Below are the code and all the weights of a small trained network. Each question names an input and a class and asks about switching units off, where a switched-off unit gives its printed mean instead of its output.

import numpy as np


def w(rows, s, z=0):
    codes = np.array(rows[::2]) - 128.0
    scale = np.full(codes.shape[1], s)
    scale[-1] = z or s
    return codes * scale


def f(y):
    return y / 2 * (1 + np.tanh(0.7978845608 * (y + 0.044715 * y**3)))


def log_softmax(a):
    a = a - a.max(-1, keepdims=True)
    return a - np.log(np.exp(a).sum(-1, keepdims=True))


def net(x, mask):
    res = np.array(x, float).reshape(1, 3) / 4 @ E
    y = f(res @ A[0][:, :-1].T + A[0][:, -1])
    res = res + np.where(mask, y, B[0][:, -1]) @ B[0][:, :-1]
    return log_softmax(res[-1] @ U[:, :-1].T + U[:, -1])


A, B = {}, {}
E = w([
[80,112,53,160],'x0',
[192,130,78,185],'x1',
[138,3,101,78],'x2',
],0.016)
A[0] = w([
[199,207,182,123,254],'n1',
[95,123,144,10,100],'n2',
[216,98,121,94,232],'n3',
[159,109,170,70,69],'n4',
[31,172,48,110,164],'n5',
[137,154,85,194,183],'n6',
[89,63,105,154,166],'n7',
[110,116,83,171,163],'n8',
[119,112,81,190,161],'n9',
[51,49,135,76,180],'n10',
[108,209,27,167,113],'n11',
[86,183,199,111,131],'n12',
[137,190,223,149,185],'n13',
[61,144,152,142,174],'n14',
[221,151,200,156,144],'n15',
[139,157,162,131,185],'n16',
[98,155,150,125,84],'n17',
[223,93,132,140,236],'n18',
[69,82,147,100,188],'n19',
[63,151,119,161,202],'n20',
[166,166,70,191,177],'n21',
[163,130,212,152,204],'n22',
[147,143,177,116,211],'n23',
[88,64,83,40,191],'n24',
[125,87,45,110,144],'n25',
[46,162,182,64,251],'n26',
[92,143,54,148,174],'n27',
[120,110,7,138,248],'n28',
[81,175,111,173,207],'n29',
],0.015,0.006)
B[0] = w([
[124,134,98,179,253],'n1',
[84,181,156,124,209],'n2',
[101,124,60,115,210],'n3',
[125,169,104,122,178],'n4',
[131,141,178,96,197],'n5',
[186,157,122,162,195],'n6',
[138,98,143,95,194],'n7',
[173,115,134,110,174],'n8',
[189,102,125,141,182],'n9',
[93,156,130,32,241],'n10',
[157,121,147,135,212],'n11',
[90,103,157,171,216],'n12',
[89,113,115,152,242],'n13',
[136,164,200,161,175],'n14',
[117,175,67,141,213],'n15',
[120,141,120,171,178],'n16',
[96,105,160,149,154],'n17',
[127,122,5,133,210],'n18',
[102,161,160,36,200],'n19',
[171,155,197,146,180],'n20',
[173,142,115,153,209],'n21',
[84,171,101,171,202],'n22',
[47,159,108,175,187],'n23',
[82,99,103,16,246],'n24',
[145,86,130,111,204],'n25',
[33,184,231,169,245],'n26',
[195,84,147,97,186],'n27',
[209,82,135,78,232],'n28',
[163,114,158,166,199],'n29',
],0.011,0.017)
U = w([
[94,120,221,226,157],'0',
[167,153,124,133,30],'1',
[253,79,185,149,236],'2',
[146,137,11,198,224],'3',
[78,131,162,71,174],'4',
[144,96,130,146,4],'5',
[144,22,60,79,97],'6',
],0.011,0.0035)

Each question gives the input, the list of numbers given to net, and the class t.
The units are the neurons (one row each of A and B). Each row of codes is followed by its name. A weight is (code - 128) times the scale printed after its matrix; where a second scale follows, it is the last column's (A, B and U).
mask holds one flag per neuron, in row order. A switched-off neuron (its flag False) gives its mean, the last column of its row in B, instead of its output. The means were averaged over made-up inputs and are rounded, as every weight is.
A unit's drop is (log p(t) with every unit on - log p(t) with that unit switched off) / (log p(t) with every unit on - log p(t) with every unit switched off).
The circuit of an input: a set's keep is (log p(t) with only the set's units on - log p(t) with every unit switched off) / (log p(t) with every unit on - log p(t) with every unit switched off). Starting from the 12 units with the biggest drops (on a tie, the unit counted first), units are removed one at a time, each time the one whose removal leaves the highest keep (on an exact tie, the one counted first), for as long as the keep stays at least 0.8.
circuit, biggest first: the units of the circuit, biggest drop first
unit that matters most: the unit with the biggest drop
top k neurons: the k neurons with the biggest drops, biggest first
drop of u: that unit's drop, to one decimal
input [-5,7,6], class 3: unit that matters most => n18
input [2,2,-7], class 2: circuit, biggest first => n26, n11, n29
input [-1,7,3], class 6: top 2 neurons => n28, n1
input [5,-2,4], class 6: top 2 neurons => n26, n28
input [-1,-1,5], class 6: top 3 neurons => n26, n14, n5
input [-3,3,-6], class 3: top 2 neurons => n26, n15
input [3,-8,-2], class 0: top 2 neurons => n26, n14
input [-6,8,7], class 3: top 4 neurons => n18, n15, n10, n19
input [6,-2,4], class 6: top 2 neurons => n26, n28
input [-6,7,6], class 3: drop of n18 => 0.1
input [-6,3,-7], class 3: drop of n15 => 0.2
input [-8,-2,0], class 3: drop of n1 => 0.2
